Below are the code and all the weights of a small trained network. Each question names an input and a class and asks about switching units off, where a switched-off unit gives its printed mean instead of its output.

import numpy as np


def w(rows, s, z=0):
    codes = np.array(rows[::2]) - 128.0
    scale = np.full(codes.shape[1], s)
    scale[-1] = z or s
    return codes * scale


def norm(h):
    return h / np.sqrt((h * h).mean(-1, keepdims=True) + 1e-5)


def f(y):
    return y / 2 * (1 + np.tanh(0.7978845608 * (y + 0.044715 * y**3)))


def log_softmax(a):
    a = a - a.max(-1, keepdims=True)
    return a - np.log(np.exp(a).sum(-1, keepdims=True))


def net(x, mask):
    res = np.array(x, float).reshape(1, 3) / 4 @ E
    u = 0
    for l in range(4):
        y = f(norm(res) @ A[l][:, :-1].T + A[l][:, -1])
        res = res + np.where(mask[u : u + 3], y, B[l][:, -1]) @ B[l][:, :-1]
        u += 3
    return log_softmax(norm(res)[-1] @ U[:, :-1].T + U[:, -1])


A, B = {}, {}
E = w([
[127,39,27,129,199,2,88],'x0',
[43,244,55,22,141,108,135],'x1',
[110,133,202,100,138,104,140],'x2',
],0.0092)
A[0] = w([
[69,254,94,90,121,78,98,59],'L0N1',
[158,184,104,62,78,170,152,2],'L0N2',
[120,179,162,157,130,163,239,88],'L0N3',
],0.0064,0.0043)
B[0] = w([
[252,128,126,138,90,44,91,255],'L0N1',
[101,46,142,119,142,125,157,147],'L0N2',
[89,70,99,95,95,146,20,185],'L0N3',
],0.011,0.0039)
A[1] = w([
[152,147,235,134,166,77,162,210],'L1N1',
[245,101,180,164,120,82,184,1],'L1N2',
[165,139,2,175,128,203,88,137],'L1N3',
],0.0091,0.00074)
B[1] = w([
[128,110,138,89,106,40,114,200],'L1N1',
[104,195,135,164,162,106,125,253],'L1N2',
[116,156,245,113,152,98,38,236],'L1N3',
],0.012,0.0042)
A[2] = w([
[59,2,59,111,217,60,117,124],'L2N1',
[181,66,35,126,211,147,123,166],'L2N2',
[149,84,187,186,164,124,255,4],'L2N3',
],0.0098,0.0033)
B[2] = w([
[170,113,213,116,69,247,59,254],'L2N1',
[167,173,177,79,50,207,239,174],'L2N2',
[228,172,133,158,29,155,207,146],'L2N3',
],0.011,0.0063)
A[3] = w([
[75,110,106,131,188,84,131,1],'L3N1',
[79,74,209,125,164,42,47,215],'L3N2',
[168,59,157,252,173,118,166,172],'L3N3',
],0.011,0.00086)
B[3] = w([
[92,140,224,142,218,228,109,124],'L3N1',
[40,99,133,201,113,119,56,254],'L3N2',
[200,243,35,5,122,46,71,201],'L3N3',
],0.011,0.007)
U = w([
[200,172,65,82,107,62,145,205],'0',
[148,97,158,95,80,234,133,181],'1',
[87,107,184,147,128,91,84,160],'2',
[84,98,97,200,161,106,128,212],'3',
[109,110,53,133,184,159,206,15],'4',
[79,74,73,140,185,156,174,3],'5',
[69,79,139,127,166,125,251,7],'6',
],0.015,0.0049)

Each question gives the input, the list of numbers given to net, and the class t.
The units are the neurons (one row each of A and B). Each row of codes is followed by its name. A weight is (code - 128) times the scale printed after its matrix; where a second scale follows, it is the last column's (A, B and U).
mask holds one flag per neuron, layer by layer. A switched-off neuron (its flag False) gives its mean, the last column of its row in B, instead of its output. The means were averaged over made-up inputs and are rounded, as every weight is.
A unit's drop is (log p(t) with every unit on - log p(t) with that unit switched off) / (log p(t) with every unit on - log p(t) with every unit switched off).
The circuit of an input: a set's keep is (log p(t) with only the set's units on - log p(t) with every unit switched off) / (log p(t) with every unit on - log p(t) with every unit switched off). Starting from all 12 units, units are removed one at a time, each time the one whose removal leaves the highest keep (on an exact tie, the one counted first), for as long as the keep stays at least 0.8.
units of the circuit, in order: the units of the circuit, biggest drop first
top k neurons: the k neurons with the biggest drops, biggest first
k most important neurons of layer l: the k neurons of layer l with the biggest drops, biggest first
drop when u is switched off: that unit's drop, to one decimal
input [1,2,2], class 3: units of the circuit, in order => L2N2, L2N1, L3N2
input [-1,-8,-6], class 0: units of the circuit, in order => L3N3
input [-5,-7,7], class 0: units of the circuit, in order => L3N3, L2N1
input [-7,-2,-8], class 2: units of the circuit, in order => L1N3, L2N1
input [6,1,-6], class 1: 2 most important neurons of layer 1 => L1N2, L1N1
input [-1,3,-3], class 3: top 3 neurons => L2N2, L3N3, L2N1
input [-1,-8,8], class 0: top 3 neurons => L3N3, L2N3, L1N3
input [-2,2,3], class 3: top 4 neurons => L2N2, L2N1, L3N2, L0N2
input [8,4,-6], class 1: top 2 neurons => L2N1, L2N2
input [-6,8,6], class 0: units of the circuit, in order => L2N1, L0N1
input [-5,-5,-8], class 2: top 3 neurons => L1N3, L2N1, L2N2
input [-2,-5,5], class 0: top 3 neurons => L1N3, L3N3, L2N3
input [-1,-5,3], class 0: top 2 neurons => L1N3, L2N3
input [-1,3,3], class 3: top 2 neurons => L2N2, L2N1
input [1,-4,0], class 0: top 2 neurons => L3N3, L1N3
input [-7,-8,-6], class 0: units of the circuit, in order => L3N3, L2N1
input [8,2,7], class 1: top 3 neurons => L2N1, L1N3, L2N2
input [6,-2,4], class 1: drop when L1N3 is switched off => 0.1
input [8,-1,-7], class 1: drop when L2N1 is switched off => 0.4
input [8,7,2], class 1: drop when L1N2 is switched off => 0.2
